In the rows, zero is written as 128.
Each row is followed by its group and then its class within the group.
[103 123 143  95 127 112 116 101 153 145 142 162 102 147  43 131 161 159
 121 116 143 145 141 128 167 138 118 100 101 132 170 108 114 133 145 123
 130 124 159 135 139  99 134 162 121 110 107 115 162 126 151  74 136 131
 133 110 129 118 129 164 124 118 149 156   4  92 149 120 162 131 133 155
 153 138  76 138 119 129 101  91 130 126 119 150 113 147 116 135 106 149
 106 134 115 150  92 121  92 121 127 129 115 132 144 138 142 151 183 144
 122 150 137 132  76 120 141 128  86 138 140 123 130 135 106 187 124 113
  99 167  66 134 195 125 116 131 132 112 113 134 164 108 118 215 102 121
 120 153 130 126 122 196 113 134 149 185 151 155 119 137 103 149 120 145] => <22> > P
[102 128 135  80 113  95 130  94 141 145 123 130 101 135  71 104 183 131
 117 122 140 169 161 116 154 123 127 125 103 123 146 186 103 137 153 144
 129 114 168 175 112 124 120 151 147 115 145 112 182 195 153 132 138 152
 122 122 128 108 119 175 121 101 145 126  83 108 155 120 134 177  92 123
 177 140 105 129 104 140 128 140 108 135 114 127 112 138 133 121 114 142
  91 120 166 155 111 129 109 143 168 151 155 125 149 139 166 155 182 200
  96 111 133 101 121 106 120 113 172 165 120 124 128 103  51 135 149 111
 101 140  76 130  65  87 112 126  94 102 114 126 159 124 113 160  73 137
 127 132  99 112 104 173 133 123 160 187 122 128 130 121 126 125 128 187] => <26> > L
[107 122 143 106 105 130 134  70 170 132 148 158  91 147  23 172 148 164
 125 130 149 124 141 136 155 132 121 113 136 132 163 100 115 148 146 122
 103 134 152 137 150 104 127 173 103 120 106 116 122 105 161 125 111 134
 128 104 146 139 129 143 136 116 107 180  12  87 166 110 189 130 152 134
 189 136 107 141 117 136 135  82 129 129 120 154 128 163 125 127  92 131
 162 136 108 156  83 105 122 152 130 132  73 136 125 139 106 154 185 145
 123 165 135 140  41 148 137  93  69 124 108 124 129 134  84 158  62 132
  98 189 116 118 210 138 114 139 125 113 125 137 176 116  88 225 124 121
 122 168 147 129 128 149 125 108 108 168 131 166 142 129 111 121 134 140] => <22> > J
[125 134 100 102 137 112 129 131 100 127 117 143 123 152 125  93 168 128
 118 132 122 183 132 151 145 107 127 128 109 113 120 191  83 139 156 149
  92 122 168 177 116 137 103  98 139 122 161 116 196 224 128 161 130 122
 101 136 211 120 119 161 143 127 142 115  69 119 125 137 111 170  97 132
 143 137 142 126 116 137 128 108 105 147 138 144 138 110 127 117 126 158
  75 106 136 156 158 147 118 154 115 151 176 130 124 132  66 144 149 206
 109 131 138 131 138  96 127  59 209 176 128 123 154  83  78 138 191 120
 127 117 130 119 162 103 112  95 116  97 112 145 147 131 139 166  92 129
 120 119  86 122 123 101 131 120 154 162 158 125 133 106 157 125 134 186] => <26> > L
[123 129 146 106 115 114 122  88 157 144 129 157  94 144  72 145 160 161
 116 119 151 143 144 121 156 115 113 137 142 122 173 112 128 135 160 117
  74 126 173 142 131 113 134 172 117 108 107 116 124 106 158  89 127 145
 117 102 120 114 128 157 127 126 129 161  49  90 164 128 179 145 131 143
 184 133 105 135  95 144 101  97 119 129 138 145 110 147 131 125  91 141
 111 127 128 156  96 119  98 149 140 120 108 135 144 143 148 157 188 158
 136 158 131 119  56 125 105 128  99 122 118 146 132 132 103 162 120 128
 106 167 104 129 175 105 126 119 132 117 101 138 153 114  85 194 112 122
 126 149 131 125 127 191  94 122 136 170 137 146 122 117 127 129 135 135] => <22> > P
[123 142 113 100 106 127 117  98 142 109 113 115 117 128 109  93 171 114
 121 124 124 180 139 117 129 110 148 140 112 110 176 203  79 137 134 137
 109 126 153 166 124 152 120 106 127 107 156 123 170 247 142 183 156 142
 112 134 164 121 122 166 137 116 120 101 125 135 130 148 132 174  66 120
 158 126 137 125 122 119 145 156 111 151 126 139 138 116 141 135 144 148
 131 100 157 148 143 124 122 148 147 182 142 121 126 118 168 134 159 152
 107 123 129 130 149 120 115  59 173 165 124 120 149  97  84 102 187 116
 126 116 143 115 112 125 124 116 103 136 133 121 126 124 149 159  87 137
 124 127  99 121 111  92 166 127 148 149 139 102 142 120 155 116 124 175] => <26> > Z
[109 129 146  97 128 121 120 110 144 121 151 160 115 136 123 147 173 173
 122 125 143 160 156 147 153 115  93 107 110 120 133 113 119 124 122 113
 117 118 184 116 147 101 124 159 100 124 111 120 131 101 155  93 126 138
 122 106 127 139 114 169 128 140 146 162  67 114 136 145 166 127 130 185
 162 134 103 138 117 118 119 102 109 118 117 148  98 119 117 135 123 150
 112 129 105 146  82  97 107 146 133 126 103 124 138 132 142 145 176 138
 129 157 139 145  84 128 116  74 107 130 138 122 145 136 102 173 132 117
 106 149 133 139 186 107 134 130 145 130  85 138 140 123 150 162  97 108
 133 151 123 128 138 180  87 129 149 163 156 151 137 136 110 153 125 142] => <22> > P
[119 121 112 107 122 112 121 136 123 130 122 127 131 126 102 112 180 112
 120 133 131 184 127 136 119 115 124 122 113 116 130 191  86 134 134 144
 131 135 149 161 107 136 126 125 133 120 156 113 183 206 129 167 146 141
 117 136 177 127 131 160 133 117 138 129 101 135 119 139 118 160 101 107
 152 125 137 114 137 133 127 128 117 144 127 145 141 121 134 123 149 144
 112 112 155 158 140 130 112 133 131 168 181 122 123 126 101 143 139 188
 102 125 135 118 138 115 133  71 190 157 126 110 141 103 102 130 170 125
 133 131 138 120 120 121 120 120 120 118 121 125 158 119 141 155  87 131
 128 129 106 121 115 104 119 105 148 173 136 117 138 129 143  94 131 168] => <26> > L
[138 139 155  89 138 128 135 105 141 132 149 173 106 137  77 166 152 176
 129 121 146 112 175 155 159 137 121 114 139 133 134  92 156 123 127 114
 116 113 200 105 158  90 119 180 113 120  94 132 142  55 149  70 107 120
 125  99 184 125 122 148 131 135 131 173  72  94 140 102 194 122 139 183
 145 151  91 144  95 141  80  83 124 110 114 124  93 154 118 125  86 148
  92 154  87 142  69  96 106 130 132 110  95 145 139 133 146 157 163 119
 149 162 138 122  42 110  97 153  85 120 133 136 151 133 112 194  87 135
  92 172 134 145 207 104 124 137 143 107  86 139 128 130 116 169 135 112
 132 142 134 121 139 201  80 127 114 146 145 140 114 121 101 154 134 153] => <22> > Q
[123 108 158 102 121  95 121 105 144 143 152 158 101 131  62 168 182 149
 120 132 155 153 121 108 177 119  89 112 126 117 124 121 116 121 118 129
 159 148 107 131 119  92 137 160 132 109 123 104 142 122 185 109 131 132
 121 103  98 139 129 172 132 131 138 151  97 122 127 153 162 125 103 146
 193 126 106 135 110 137 132  95 123 122 113 151  97 135 112 131 145 133
 136 116 106 144 103 102 110 120 133 150  83 133 126 143 147 145 165 179
 129 156 138 142  53 134 140  55 110 124 145 124 151 145  84 197 123 112
 104 175 118 129 185 143 106 167 126 130  82 130 172 127 132 187  96 113
 151 166 134 141 118 158 115  81 151 196 126 137 144 132 105 139 134 134] => <22> > J
[110 133 118  99 125 134 126 114 130 130 114 135 119 159  72 107 152 134
 119 124 129 168 145 163 133 120 139 127 126 116 154 177  98 138 151 126
 105 126 169 155 127 150 122 131 122 112 144 121 178 190 125 150 141 132
 116 132 191 130 129 148 129 115 133 138  61 113 139 122 135 163 105 129
 149 135 126 133 128 122 127 119 121 144 128 135 143 128 127 124 114 146
  96 116 135 152 134 145 122 143 124 147 157 129 140 132 120 146 169 163
 107 133 134 122 122 117 133  97 156 161 118 128 150 100  95 129 174 123
 121 134 118 121 156 115 118 105 122 110 121 134 138 120 121 172 108 123
 123 133 111 117 126 118 137 122 140 151 147 137 129 112 138 116 130 177] => <26> > L
